Below is a small trained network, with its code and all its weights. Each question gives an input and a target symbol and asks what happens when units are switched off, that is, made to give their printed mean instead of their output.

import numpy as np


def w(rows, s, z=0):
    codes = np.array(rows[::2]) - 128.0
    scale = np.full(codes.shape[1], s)
    scale[-1] = z or s
    return codes * scale


def f(y):
    return y / 2 * (1 + np.tanh(0.7978845608 * (y + 0.044715 * y**3)))


def softmax(a):
    e = np.exp(a - a.max(-1, keepdims=True))
    return e / e.sum(-1, keepdims=True)


def log_softmax(a):
    a = a - a.max(-1, keepdims=True)
    return a - np.log(np.exp(a).sum(-1, keepdims=True))


def net(x, mask):
    ids = ['ΔΞΩαβζηπσφψ'.index(c) for c in x.split()]
    T = len(ids)
    res = E[ids] + P[:T]
    u = 0
    for l in range(3):
        r = res
        for j in range(2):
            rows = slice(3 * j, 3 * j + 3)
            q, k, v = (r @ M[l][rows].T for M in (Q, K, V))
            z = softmax(np.where(np.tri(T) > 0, q @ k.T / 3**0.5, -1e9)) @ v
            o = O[l][rows]
            res = res + np.where(mask[u + j], z, o[:, -1]) @ o[:, :-1]
        u += 2
        y = f(res @ A[l][:, :-1].T + A[l][:, -1])
        res = res + np.where(mask[u : u + 8], y, B[l][:, -1]) @ B[l][:, :-1]
        u += 8
    return log_softmax(res[-1] @ U[:, :-1].T + U[:, -1])


Q, K, V, O, A, B = {}, {}, {}, {}, {}, {}
E = w([
[125,182,137],'Δ',
[123,166,134],'Ξ',
[118,156,127],'Ω',
[109,132,82],'α',
[124,164,133],'β',
[110,144,127],'ζ',
[114,152,117],'η',
[127,141,37],'π',
[133,205,90],'σ',
[112,123,251],'φ',
[122,128,218],'ψ',
],0.015)
P = w([
[51,148,128],'0',
[1,113,132],'1',
[215,45,189],'2',
[57,167,89],'3',
[214,95,144],'4',
[87,176,85],'5',
[224,125,143],'6',
[101,191,84],'7',
[221,146,155],'8',
[106,212,87],'9',
[212,162,169],'10',
[106,221,96],'11',
[188,172,169],'12',
[104,228,110],'13',
],0.012)
Q[0] = w([
[163,97,152],'L0H0',
[93,59,64],'L0H0',
[148,157,118],'L0H0',
[226,78,91],'L0H1',
[150,251,113],'L0H1',
[68,98,82],'L0H1',
],0.012)
K[0] = w([
[121,147,207],'L0H0',
[87,2,88],'L0H0',
[211,131,151],'L0H0',
[22,29,182],'L0H1',
[143,200,58],'L0H1',
[215,26,151],'L0H1',
],0.0091)
V[0] = w([
[72,80,152],'L0H0',
[237,101,61],'L0H0',
[77,144,254],'L0H0',
[154,87,11],'L0H1',
[211,196,226],'L0H1',
[142,148,159],'L0H1',
],0.0079)
O[0] = w([
[117,175,72,4],'L0H0',
[42,76,186,14],'L0H0',
[219,81,4,161],'L0H0',
[39,191,81,120],'L0H1',
[217,254,128,52],'L0H1',
[209,197,174,123],'L0H1',
],0.0052,0.002)
A[0] = w([
[47,115,72,87],'L0N0',
[168,168,129,30],'L0N1',
[243,122,200,126],'L0N2',
[210,44,176,1],'L0N3',
[207,183,122,58],'L0N4',
[144,115,195,252],'L0N5',
[123,79,187,60],'L0N6',
[158,103,6,142],'L0N7',
],0.011,0.0045)
B[0] = w([
[184,255,184,175],'L0N0',
[161,57,49,140],'L0N1',
[73,44,133,255],'L0N2',
[74,155,68,160],'L0N3',
[168,58,52,205],'L0N4',
[3,38,211,216],'L0N5',
[143,244,23,114],'L0N6',
[54,139,243,181],'L0N7',
],0.0057,0.0045)
Q[1] = w([
[112,126,129],'L1H0',
[165,134,213],'L1H0',
[105,162,120],'L1H0',
[103,181,39],'L1H1',
[182,255,201],'L1H1',
[109,81,113],'L1H1',
],0.009)
K[1] = w([
[153,134,132],'L1H0',
[41,129,40],'L1H0',
[71,162,215],'L1H0',
[209,104,67],'L1H1',
[148,254,38],'L1H1',
[160,100,185],'L1H1',
],0.0075)
V[1] = w([
[135,165,10],'L1H0',
[155,135,165],'L1H0',
[99,55,233],'L1H0',
[143,125,77],'L1H1',
[128,129,50],'L1H1',
[77,151,149],'L1H1',
],0.013)
O[1] = w([
[89,26,1,137],'L1H0',
[140,164,134,101],'L1H0',
[145,226,243,104],'L1H0',
[60,123,127,89],'L1H1',
[49,96,114,116],'L1H1',
[211,78,113,254],'L1H1',
],0.0052,0.0039)
A[1] = w([
[192,157,170,164],'L1N0',
[147,203,167,88],'L1N1',
[85,30,92,36],'L1N2',
[11,147,65,136],'L1N3',
[67,133,116,253],'L1N4',
[106,146,129,202],'L1N5',
[161,175,90,62],'L1N6',
[1,202,157,182],'L1N7',
],0.011,0.005)
B[1] = w([
[64,93,93,165],'L1N0',
[80,135,134,160],'L1N1',
[125,138,5,150],'L1N2',
[194,171,131,216],'L1N3',
[176,124,179,228],'L1N4',
[135,128,177,182],'L1N5',
[71,175,92,143],'L1N6',
[117,135,185,255],'L1N7',
],0.012,0.0057)
Q[2] = w([
[139,111,76],'L2H0',
[252,102,161],'L2H0',
[116,114,55],'L2H0',
[228,114,128],'L2H1',
[86,175,111],'L2H1',
[84,99,114],'L2H1',
],0.011)
K[2] = w([
[215,85,117],'L2H0',
[229,180,82],'L2H0',
[170,61,136],'L2H0',
[156,165,105],'L2H1',
[73,122,89],'L2H1',
[246,105,109],'L2H1',
],0.013)
V[2] = w([
[106,144,182],'L2H0',
[152,185,156],'L2H0',
[72,166,96],'L2H0',
[106,198,83],'L2H1',
[127,4,138],'L2H1',
[77,197,95],'L2H1',
],0.012)
O[2] = w([
[102,119,105,179],'L2H0',
[80,113,107,255],'L2H0',
[170,103,93,124],'L2H0',
[53,147,94,131],'L2H1',
[189,6,206,42],'L2H1',
[38,156,2,119],'L2H1',
],0.0098,0.01)
A[2] = w([
[112,219,252,4],'L2N0',
[199,191,110,121],'L2N1',
[51,142,160,61],'L2N2',
[157,147,48,254],'L2N3',
[69,222,173,143],'L2N4',
[132,122,206,195],'L2N5',
[67,200,90,24],'L2N6',
[198,120,109,204],'L2N7',
],0.011,0.0082)
B[2] = w([
[92,166,38,193],'L2N0',
[83,2,180,154],'L2N1',
[207,134,140,159],'L2N2',
[182,28,133,208],'L2N3',
[152,63,170,251],'L2N4',
[143,236,39,166],'L2N5',
[46,172,152,205],'L2N6',
[242,216,109,134],'L2N7',
],0.0096,0.016)
U = w([
[65,188,150,62],'Δ',
[158,131,142,151],'Ξ',
[133,210,8,46],'Ω',
[54,106,12,18],'α',
[142,150,143,162],'β',
[187,150,150,148],'ζ',
[135,153,153,215],'η',
[177,111,229,118],'π',
[155,100,60,255],'σ',
[127,187,48,116],'φ',
[67,98,246,91],'ψ',
],0.013,0.0069)

Each question gives the input, a string of symbols that net reads in full, and the target symbol t.
The units are the heads (3 rows each of Q, K, V and O) and the neurons (one row each of A and B). Each row of codes is followed by its name. A weight is (code - 128) times the scale printed after its matrix; where a second scale follows, it is the last column's (O, A, B and U).
mask holds one flag per unit, layer by layer, with each layer's heads first. A switched-off unit (its flag False) gives its mean, the last column of its rows in O or B, instead of its output. The means were averaged over made-up inputs and are rounded, as every weight is.
A unit's drop is (log p(t) with every unit on - log p(t) with that unit switched off) / (log p(t) with every unit on - log p(t) with every unit switched off).
The circuit of an input: a set's keep is (log p(t) with only the set's units on - log p(t) with every unit switched off) / (log p(t) with every unit on - log p(t) with every unit switched off). Starting from the 12 units with the biggest drops (on a tie, the unit counted first), units are removed one at a time, each time the one whose removal leaves the highest keep (on an exact tie, the one counted first), for as long as the keep stays at least 0.8.
units of the circuit, in order: the units of the circuit, biggest drop first
most important unit: the unit with the biggest drop
k most important neurons: the k neurons with the biggest drops, biggest first
top k neurons in layer l: the k neurons of layer l with the biggest drops, biggest first
which heads matter: for each layer, one digit per head in row order, 1 if its drop is at least 0.15 and else 0, layers parted by /
input φ β Δ, target ζ: units of the circuit, in order -> [L2H1 L2N7 L2N5]
input σ α π, target α: 4 most important neurons -> [L1N3 L0N5 L1N2 L0N7]
input α ψ Δ β π ζ, target Δ: top 4 neurons in layer 2 -> [L2N4 L2N3 L2N6 L2N7]
input σ π σ Ξ, target ψ: which heads matter -> 11 / 00 / 01
input ζ Δ Δ ζ ζ Δ σ σ ψ, target σ: which heads matter -> 00 / 01 / 00
input Δ Ω Δ π Δ β, target Δ: which heads matter -> 11 / 10 / 10
input ζ σ β Δ Δ Δ Ξ σ Δ Δ η, target α: 3 most important neurons -> [L1N3 L0N5 L0N2]
input α Δ Δ σ φ Δ Δ η ψ ζ Ξ Δ σ φ, target Ω: units of the circuit, in order -> [L2N5 L2N0]
input Δ Δ σ, target σ: 2 most important neurons -> [L1N2 L0N5]
input Δ Δ η, target σ: most important unit -> L0H0
input Δ Δ Ω Δ σ η π π Δ β, target Δ: which heads matter -> 11 / 00 / 10
input η Δ φ π, target Ω: 3 most important neurons -> [L2N5 L2N0 L1N3]
input σ σ Δ σ ζ Δ φ Δ ψ Δ π ψ β, target σ: which heads matter -> 00 / 01 / 10
input σ Δ Δ η φ η Δ α π Ω, target Δ: 2 most important neurons -> [L0N5 L1N7]
input Δ π π σ, target ψ: most important unit -> L2N4
input Δ Δ φ Ξ π Ξ, target Δ: top 3 neurons in layer 1 -> [L1N0 L1N7 L1N4]
input Δ φ β Δ, target Ω: which heads matter -> 11 / 10 / 01
input Δ β ψ η Δ σ σ Δ β Δ Δ, target σ: units of the circuit, in order -> [L2N6 L1N7]
input φ π η Δ π Δ, target Δ: 2 most important neurons -> [L1N7 L2N0]
input Δ Δ φ σ, target Ω: which heads matter -> 01 / 10 / 01
input Δ Δ σ Ω, target ψ: most important unit -> L0N5
input σ ψ η π β Δ π Δ, target Δ: units of the circuit, in order -> [L0H0 L1N7 L2N3]
input Δ Δ β Δ η η Δ φ Δ Ω, target Ω: 3 most important neurons -> [L1N3 L2N5 L2N3]
input β Δ Δ φ σ Δ Δ π η η, target Δ: top 2 neurons in layer 2 -> [L2N0 L2N6]
input φ σ φ σ Δ η, target ψ: units of the circuit, in order -> [L2N5 L2N0]
input π π η, target ψ: which heads matter -> 11 / 10 / 11
